Below are the code and all the weights of a small trained network. Each question names an input and a class and asks about switching units off, where a switched-off unit gives its printed mean instead of its output.

import numpy as np


def w(rows, s, z=0):
    codes = np.array(rows[::2]) - 128.0
    scale = np.full(codes.shape[1], s)
    scale[-1] = z or s
    return codes * scale


def norm(h):
    return h / np.sqrt((h * h).mean(-1, keepdims=True) + 1e-5)


def f(y):
    return y / 2 * (1 + np.tanh(0.7978845608 * (y + 0.044715 * y**3)))


def log_softmax(a):
    a = a - a.max(-1, keepdims=True)
    return a - np.log(np.exp(a).sum(-1, keepdims=True))


def net(x, mask):
    res = np.array(x, float).reshape(1, 5) / 4 @ E
    u = 0
    for l in range(4):
        y = f(norm(res) @ A[l][:, :-1].T + A[l][:, -1])
        res = res + np.where(mask[u : u + 6], y, B[l][:, -1]) @ B[l][:, :-1]
        u += 6
    return log_softmax(norm(res)[-1] @ U[:, :-1].T + U[:, -1])


A, B = {}, {}
E = w([
[130,125,130,130,128,130],'x0',
[212,140,116,63,135,2],'x1',
[128,130,129,129,128,128],'x2',
[122,27,69,88,191,152],'x3',
[95,32,93,197,48,119],'x4',
],0.0082)
A[0] = w([
[157,157,185,66,110,196,149],'L0N0',
[128,160,181,150,106,204,137],'L0N1',
[129,160,111,133,254,222,120],'L0N2',
[48,242,174,108,130,129,29],'L0N3',
[119,90,120,116,147,150,106],'L0N4',
[74,170,181,184,69,153,2],'L0N5',
],0.0086,0.0037)
B[0] = w([
[164,191,129,63,104,85,182],'L0N0',
[179,166,59,69,123,198,205],'L0N1',
[22,87,254,17,109,98,253],'L0N2',
[192,136,131,73,82,152,194],'L0N3',
[118,110,111,142,184,225,150],'L0N4',
[198,103,72,173,73,143,189],'L0N5',
],0.0082,0.0047)
A[1] = w([
[95,254,184,88,119,164,113],'L1N0',
[160,117,116,206,109,165,21],'L1N1',
[167,97,80,191,150,75,58],'L1N2',
[194,188,87,69,195,97,36],'L1N3',
[214,141,187,81,208,128,90],'L1N4',
[122,153,211,158,61,18,4],'L1N5',
],0.0091,0.0023)
B[1] = w([
[194,173,139,91,177,159,254],'L1N0',
[43,160,173,139,129,115,156],'L1N1',
[189,169,196,1,103,220,171],'L1N2',
[119,124,127,162,168,178,211],'L1N3',
[112,178,117,171,214,147,218],'L1N4',
[130,114,252,199,86,35,206],'L1N5',
],0.0077,0.0049)
A[2] = w([
[77,183,117,53,248,169,1],'L2N0',
[60,251,47,94,103,205,94],'L2N1',
[167,143,145,67,167,86,114],'L2N2',
[84,138,72,124,57,180,39],'L2N3',
[195,1,120,44,77,3,87],'L2N4',
[168,42,42,78,125,108,169],'L2N5',
],0.0074,0.0028)
B[2] = w([
[140,3,254,208,95,49,254],'L2N0',
[217,48,195,126,76,71,205],'L2N1',
[161,73,46,104,57,118,213],'L2N2',
[143,150,68,172,131,85,163],'L2N3',
[253,178,253,116,70,148,224],'L2N4',
[163,176,71,55,135,190,185],'L2N5',
],0.008,0.004)
A[3] = w([
[135,53,73,78,210,58,2],'L3N0',
[111,231,91,207,52,145,40],'L3N1',
[227,206,101,188,111,23,89],'L3N2',
[87,255,199,66,198,75,8],'L3N3',
[80,47,46,135,239,202,7],'L3N4',
[193,98,183,77,178,27,42],'L3N5',
],0.0088,0.0027)
B[3] = w([
[199,85,169,160,135,67,148],'L3N0',
[195,19,85,154,155,122,163],'L3N1',
[1,143,153,139,189,152,232],'L3N2',
[58,146,49,163,85,212,193],'L3N3',
[63,219,30,78,91,83,181],'L3N4',
[148,125,36,180,143,103,253],'L3N5',
],0.0099,0.0063)
U = w([
[222,174,143,36,109,206,253],'0',
[141,57,75,220,61,158,90],'1',
[4,59,217,19,188,136,90],'2',
[11,113,7,71,107,159,101],'3',
[58,246,118,175,226,130,123],'4',
[130,159,244,182,80,51,51],'5',
[175,61,89,121,242,26,119],'6',
],0.017,0.0037)

Each question gives the input, the list of numbers given to net, and the class t.
The units are the neurons (one row each of A and B). Each row of codes is followed by its name. A weight is (code - 128) times the scale printed after its matrix; where a second scale follows, it is the last column's (A, B and U).
mask holds one flag per neuron, layer by layer. A switched-off neuron (its flag False) gives its mean, the last column of its row in B, instead of its output. The means were averaged over made-up inputs and are rounded, as every weight is.
A unit's drop is (log p(t) with every unit on - log p(t) with that unit switched off) / (log p(t) with every unit on - log p(t) with every unit switched off).
The circuit of an input: a set's keep is (log p(t) with only the set's units on - log p(t) with every unit switched off) / (log p(t) with every unit on - log p(t) with every unit switched off). Starting from the 12 units with the biggest drops (on a tie, the unit counted first), units are removed one at a time, each time the one whose removal leaves the highest keep (on an exact tie, the one counted first), for as long as the keep stays at least 0.8.
circuit, biggest first: the units of the circuit, biggest drop first
most important unit: the unit with the biggest drop
k most important neurons: the k neurons with the biggest drops, biggest first
top k neurons in layer l: the k neurons of layer l with the biggest drops, biggest first
drop when u is switched off: that unit's drop, to one decimal
input [-8,-1,0,-6,5], class 1: most important unit	L3N1
input [-3,2,-3,-7,-8], class 4: top 2 neurons in layer 3	L3N2, L3N3
input [1,3,0,5,-8], class 6: 2 most important neurons	L2N0, L3N5
input [8,-6,-3,3,8], class 3: circuit, biggest first	L3N4, L2N0
input [-8,-3,-6,-4,0], class 0: 2 most important neurons	L0N1, L0N3
input [5,1,-2,-5,-3], class 4: 3 most important neurons	L3N2, L1N2, L2N4
input [8,2,3,0,6], class 5: circuit, biggest first	L0N1, L1N5
input [3,-7,5,1,-1], class 2: 2 most important neurons	L0N2, L2N4
input [1,2,3,1,8], class 0: 2 most important neurons	L0N2, L1N2
input [5,-7,0,-1,-4], class 0: 3 most important neurons	L0N1, L3N2, L1N0
input [3,1,4,1,-3], class 6: top 2 neurons in layer 1	L1N0, L1N4
input [-5,5,6,5,1], class 0: 2 most important neurons	L2N5, L0N0
input [1,6,8,-1,2], class 5: 2 most important neurons	L1N5, L2N4
input [-4,2,6,8,5], class 0: circuit, biggest first	L2N4
input [-3,1,3,7,1], class 0: top 4 neurons in layer 1	L1N4, L1N3, L1N1, L1N0
input [1,3,5,0,1], class 5: 4 most important neurons	L0N1, L1N5, L0N4, L0N5
input [-7,-4,-8,1,-4], class 2: 3 most important neurons	L0N2, L2N0, L2N4
input [-4,8,1,-1,7], class 5: 2 most important neurons	L1N5, L0N1
input [-3,-5,-2,5,4], class 3: drop when L3N4 is switched off	0.1
input [-4,-8,8,6,5], class 3: most important unit	L3N4
input [1,1,4,-5,-5], class 4: top 2 neurons in layer 2	L2N4, L2N5
input [6,-2,5,4,-6], class 2: drop when L0N2 is switched off	4.3
